[160 100 104 139] : Q799
[116 115 101  93] : Q288
[127  84 135 169] : Q464
[ 89 137 168  98] : Q905
[100 176  93 155] : Q882
[106 171  98  86] : Q361
[143  96  90 166] : Q947
[ 93 117 140 111] : Q516
[160 104  99 165] : Q560
[124 127 161  89] : Q495
[ 83 101 156 161] : Q368
len: [100 176  93 155] : 4
len: [116] : 1
len: [160] : 1

[132 136 115 146 137 128 179 139 141 110 111 118 133 173 119 120 141 173
 136 116 158 164 141 136 120 118 176 103 126 133 111 116 132 166 138 177] = Q771
[128  98 146 132  95 128 131  93  99 137 118 135 127 128 125 131 104 115
 127 119 127 127  93 122 115 141 128 149 119 115 132 129 122 129  96 129] = Q354
[ 93 115 114 125 121  93 137 119 122 146 132 114  86 137 121 135 130 145
  93 154 127 133 119  91 134 115 132 117 129 141 139 129  87 129 119 130] = Q389
[132 136 115 146 137 128 179 139 141 110 111 118 133 173 119 120 141 173
 136 116 158 164 141 136 120 118 176 141 143 100 143 135 108 139 112 141] = Q78
len: [132 136 115 146 137 128 179 139 141 110 111 118 133 173 119 120 141 173] : 18
len: [132 136 115 146 137 128 179 139 141 110 111 118 133 173 119 120 141 173
 136 116 158 164 141 136 120 118 176 103 126 133 111 116 132 166 138 177] : 36
len: [ 93 115 114 125 121] : 5
len: [ 93 115 114 125 121  93 137 119 122 146 132] : 11
len: [132 136 115 146] : 4
len: [128  98 146 132  95 128 131  93  99 137 118 135 127 128 125 131 104 115
 127 119 127 127  93 122 115 141 128 149 119 115 132 129] : 32
len: [132 136 115 146 137 128 179 139 141 110 111 118 133 173 119 120 141 173
 136 116 158 164] : 22

[101  99 115 107 101  84 148 126 115  91 162  93] = Q168
[104 105  96 104  96  96 142 111 109 107 160  95] = Q869
[ 99  95 109 119  95  84 158 136 125  88 166  86] = Q885
[114 117 115  88 124 121 107  88 100 119 116 125] = Q753
[111 107 107  81 109 108 118  89  85 112 144 113] = Q897
[134 141 119 102 133 145 101  90 107 143 104 154] = Q80
len: [111 107 107  81 109 108 118  89  85] : 9
len: [101  99 115 107 101  84 148 126 115  91 162  93] : 12
len: [114 117 115  88 124 121 107  88 100] : 9
len: [104 105] : 2

[122 135 166 170 137 122 138 119 176 102 144 134 148 145 123 164] -> Q717
[143 123 141 141 163 144 130 118 146 108 129 146 104 113 139 143] -> Q968
[120 134 127 127 131 120 133 119 129 135 134 135 123 125 117 131] -> Q617
[132 131 142 142 150 132 139 119 144 114 141 136 130 135 132 142] -> Q878
[101 146 117 119 133 101 144 106 119 138 147 133 129 133  98 127] -> Q720
[118 138 129 129 129 118 140 122 129 133 143 128 138 139 118 132] -> Q737
[131 129 142 141 109 130 133 141 142 137 137 118 151 146 133 137] -> Q493
[111 139 142 145 116 110 138 122 148 131 142 126 148 143 111 143] -> Q562
[101 146 117 119 133 101 144 106 119 138 147 141 132 130 109 123] -> Q268
[137 126 137 135 121 137 131 138 137 134 133 123 137 135 138 134] -> Q304
[149 119 115 109 139 150 125 135 110 142 122 134 104 112 145 115] -> Q931
len: [122 135 166 170 137 122 138 119 176 102 144 134 148 145 123 164] : 16
len: [111 139 142 145 116 110 138 122 148 131 142 126 148 143 111 143] : 16

[147 128 121 147 115 125 155 162 145 125 112 116] : Q102
[ 88 136 112 125 138 104 145 112 119 130 121 104] : Q54
[133 129 132 123 112 122 120 132 121 148 130 135] : Q986
len: [147 128 121 147 115] : 5
len: [147 128 121 147 115 125 155 162 145 125 112 116] : 12
len: [ 88 136 112 125 138 104 145 112 119 130 121 104] : 12
len: [147 128 121 147] : 4
len: [133 129 132 123 112 122 120 132 121 148 130 135] : 12
len: [133 129 132 123 112 122 120 132] : 8
len: [147 128 121 147 115 125 155 162 145 125 112] : 11

[133 153 125 163] -> Q307
[121  98 143 100] -> Q133
[174  98 143 130] -> Q385
[125 123 119 131] -> Q146
[174  98 120 161] -> Q964
[174  98 143 100] -> Q770
len: [125 123] : 2
len: [174  98] : 2
len: [174  98] : 2
len: [174  98 143 100] : 4
len: [121  98 143] : 3
len: [174  98 120] : 3

[109 125 113 172] -> Q423
[ 93 162  98 113] -> Q73
[ 93 162  80 113] -> Q817
[ 93 162  98 130] -> Q678
[137 107 120 178] -> Q332
[177  88 143 142] -> Q245
[114 117 157 165] -> Q89
[118 112 158 170] -> Q551
[106 130 145 161] -> Q863
len: [137 107 120] : 3
len: [ 93 162  98] : 3
len: [114 117 157 165] : 4
len: [106 130] : 2
len: [137 107] : 2
len: [177  88 143 142] : 4
len: [106 130 145 161] : 4

[108 127 140 114 132] = Q149
[121 129 127 115 135] = Q145
[112 123 145 137 121] = Q857
[116 123 126 126 122] = Q844
[126 160 115  85 163] = Q340
[ 92 137 162  97 151] = Q24
len: [116 123] : 2
len: [116 123 126 126] : 4

